Below are the code and all the weights of a small trained network. Each question names an input and a target symbol and asks about switching units off, where a switched-off unit gives its printed mean instead of its output.

import numpy as np


def w(rows, s, z=0):
    codes = np.array(rows[::2]) - 128.0
    scale = np.full(codes.shape[1], s)
    scale[-1] = z or s
    return codes * scale


def norm(h):
    return h / np.sqrt((h * h).mean(-1, keepdims=True) + 1e-5)


def f(y):
    return y / 2 * (1 + np.tanh(0.7978845608 * (y + 0.044715 * y**3)))


def softmax(a):
    e = np.exp(a - a.max(-1, keepdims=True))
    return e / e.sum(-1, keepdims=True)


def log_softmax(a):
    a = a - a.max(-1, keepdims=True)
    return a - np.log(np.exp(a).sum(-1, keepdims=True))


def net(x, mask):
    ids = ['αβγεζηθλμπσφψω'.index(c) for c in x.split()]
    T = len(ids)
    res = E[ids] + P[:T]
    u = 0
    for l in range(2):
        r = norm(res)
        for j in range(2):
            rows = slice(4 * j, 4 * j + 4)
            q, k, v = (r @ M[l][rows].T for M in (Q, K, V))
            z = softmax(np.where(np.tri(T) > 0, q @ k.T / 4**0.5, -1e9)) @ v
            o = O[l][rows]
            res = res + np.where(mask[u + j], z, o[:, -1]) @ o[:, :-1]
        u += 2
        y = f(norm(res) @ A[l][:, :-1].T + A[l][:, -1])
        res = res + np.where(mask[u : u + 8], y, B[l][:, -1]) @ B[l][:, :-1]
        u += 8
    return log_softmax(norm(res)[-1] @ U[:, :-1].T + U[:, -1])


Q, K, V, O, A, B = {}, {}, {}, {}, {}, {}
E = w([
[138,175,104],'α',
[150,136,168],'β',
[99,125,157],'γ',
[85,189,181],'ε',
[162,148,96],'ζ',
[145,137,163],'η',
[81,154,106],'θ',
[125,125,137],'λ',
[119,98,87],'μ',
[51,101,110],'π',
[121,88,79],'σ',
[195,80,119],'φ',
[254,175,118],'ψ',
[122,138,147],'ω',
],0.025)
P = w([
[111,2,95],'0',
[142,87,157],'1',
[141,91,154],'2',
[137,88,148],'3',
[136,91,148],'4',
[138,88,140],'5',
[134,86,137],'6',
[132,88,138],'7',
],0.0074)
Q[0] = w([
[176,170,55],'L0H1',
[60,34,106],'L0H1',
[172,198,172],'L0H1',
[172,190,148],'L0H1',
[243,100,142],'L0H2',
[120,183,5],'L0H2',
[145,59,80],'L0H2',
[93,108,34],'L0H2',
],0.025)
K[0] = w([
[175,130,75],'L0H1',
[117,88,228],'L0H1',
[119,160,66],'L0H1',
[129,157,65],'L0H1',
[254,63,114],'L0H2',
[116,179,6],'L0H2',
[147,40,107],'L0H2',
[89,105,67],'L0H2',
],0.025)
V[0] = w([
[142,136,146],'L0H1',
[150,145,145],'L0H1',
[122,137,110],'L0H1',
[128,127,126],'L0H1',
[131,98,170],'L0H2',
[132,97,205],'L0H2',
[119,211,3],'L0H2',
[127,124,126],'L0H2',
],0.0046)
O[0] = w([
[126,121,141,135],'L0H1',
[126,114,131,130],'L0H1',
[131,128,101,111],'L0H1',
[129,127,119,128],'L0H1',
[128,123,160,171],'L0H2',
[115,109,186,188],'L0H2',
[137,155,1,5],'L0H2',
[135,124,138,130],'L0H2',
],0.008,0.0029)
A[0] = w([
[81,148,130,142],'L0N1',
[39,255,145,63],'L0N2',
[136,184,209,119],'L0N3',
[165,98,35,58],'L0N4',
[225,193,116,160],'L0N5',
[23,126,68,2],'L0N6',
[198,229,128,108],'L0N7',
[82,90,121,7],'L0N8',
],0.017,0.0047)
B[0] = w([
[130,151,109,147],'L0N1',
[108,149,254,161],'L0N2',
[52,125,148,254],'L0N3',
[72,162,218,223],'L0N4',
[160,141,42,237],'L0N5',
[111,83,68,186],'L0N6',
[149,71,47,183],'L0N7',
[125,111,82,130],'L0N8',
],0.028,0.0052)
Q[1] = w([
[158,254,99],'L1H1',
[174,189,178],'L1H1',
[110,116,86],'L1H1',
[177,155,87],'L1H1',
[137,189,108],'L1H2',
[85,135,147],'L1H2',
[110,109,89],'L1H2',
[201,54,94],'L1H2',
],0.043)
K[1] = w([
[125,252,96],'L1H1',
[142,208,159],'L1H1',
[122,100,97],'L1H1',
[156,127,81],'L1H1',
[156,173,109],'L1H2',
[94,130,119],'L1H2',
[125,100,103],'L1H2',
[173,74,156],'L1H2',
],0.045)
V[1] = w([
[159,252,147],'L1H1',
[33,136,77],'L1H1',
[192,124,162],'L1H1',
[73,165,97],'L1H1',
[179,231,185],'L1H2',
[130,157,131],'L1H2',
[193,183,196],'L1H2',
[192,131,192],'L1H2',
],0.016)
O[1] = w([
[4,113,190,3],'L1H1',
[114,221,38,114],'L1H1',
[133,69,185,136],'L1H1',
[88,188,77,85],'L1H1',
[234,81,16,95],'L1H2',
[146,108,117,108],'L1H2',
[204,126,27,139],'L1H2',
[161,166,60,176],'L1H2',
],0.015,0.0067)
A[1] = w([
[118,91,64,131],'L1N1',
[100,140,126,26],'L1N2',
[32,72,128,217],'L1N3',
[252,146,152,24],'L1N4',
[92,154,117,5],'L1N5',
[109,111,136,107],'L1N6',
[245,117,192,13],'L1N7',
[137,208,169,115],'L1N8',
],0.023,0.002)
B[1] = w([
[185,132,126,178],'L1N1',
[110,144,96,154],'L1N2',
[152,15,81,239],'L1N3',
[144,224,206,226],'L1N4',
[142,157,83,179],'L1N5',
[125,106,123,138],'L1N6',
[174,253,195,254],'L1N7',
[121,201,91,206],'L1N8',
],0.033,0.0084)
U = w([
[98,211,110,69],'α',
[139,90,116,128],'β',
[95,116,142,99],'γ',
[126,131,113,103],'ε',
[248,118,73,7],'ζ',
[115,135,110,112],'η',
[157,67,174,253],'θ',
[109,131,106,103],'λ',
[134,80,94,178],'μ',
[33,154,180,125],'π',
[106,150,119,68],'σ',
[168,187,186,234],'φ',
[88,157,118,85],'ψ',
[117,168,106,75],'ω',
],0.016,0.0032)

Each question gives the input, a string of symbols that net reads in full, and the target symbol t.
The units are the heads (4 rows each of Q, K, V and O) and the neurons (one row each of A and B). Each row of codes is followed by its name. A weight is (code - 128) times the scale printed after its matrix; where a second scale follows, it is the last column's (O, A, B and U).
mask holds one flag per unit, layer by layer, with each layer's heads first. A switched-off unit (its flag False) gives its mean, the last column of its rows in O or B, instead of its output. The means were averaged over made-up inputs and are rounded, as every weight is.
A unit's drop is (log p(t) with every unit on - log p(t) with that unit switched off) / (log p(t) with every unit on - log p(t) with every unit switched off).
unit that matters most: the unit with the biggest drop
k most important neurons: the k neurons with the biggest drops, biggest first
k most important neurons of layer l: the k neurons of layer l with the biggest drops, biggest first
heads that matter: for each layer, one digit per head in row order, 1 if its drop is at least 0.15 and else 0, layers parted by /
input σ φ φ φ η φ γ π, target ζ: 4 most important neurons : (L0N4 L0N3 L0N6 L1N1)
input ζ η θ θ φ η, target ζ: unit that matters most : L0H2
input φ α φ ε ζ β, target θ: 3 most important neurons : (L0N3 L0N4 L0N7)
input θ γ φ π η, target π: 2 most important neurons of layer 0 : (L0N6 L0N3)
input φ γ γ θ, target θ: 4 most important neurons of layer 0 : (L0N2 L0N6 L0N3 L0N4)
input ζ ψ γ ζ η π η, target ζ: 3 most important neurons : (L0N5 L0N4 L0N3)
input ζ η π φ φ φ φ β, target ζ: 2 most important neurons of layer 0 : (L0N4 L0N3)
input θ ψ ψ η ε η, target π: 2 most important neurons : (L0N6 L0N2)
input γ θ φ γ λ, target α: 2 most important neurons : (L0N2 L0N3)
input ζ ψ ψ λ, target ζ: 2 most important neurons : (L0N5 L0N3)
input γ ε γ γ ω, target α: 3 most important neurons of layer 0 : (L0N3 L0N2 L0N4)
input φ γ α φ ε, target π: heads that matter : 00 / 00
input φ φ α β γ σ γ, target θ: heads that matter : 00 / 10
input φ μ φ η, target θ: heads that matter : 01 / 10
input φ θ φ η, target θ: heads that matter : 00 / 10
input μ ζ θ ψ φ ζ π, target ζ: 2 most important neurons : (L0N6 L0N4)
input γ φ α φ η, target α: unit that matters most : L1H1
input φ ε β π ε μ, target θ: 2 most important neurons of layer 0 : (L0N4 L0N3)
input γ γ λ, target α: 2 most important neurons of layer 0 : (L0N3 L0N4)
input ζ λ η φ σ ψ φ θ, target ζ: heads that matter : 01 / 11
input γ φ ε, target π: heads that matter : 00 / 10
input γ η η π η μ η, target α: 4 most important neurons : (L0N3 L0N4 L0N2 L0N5)
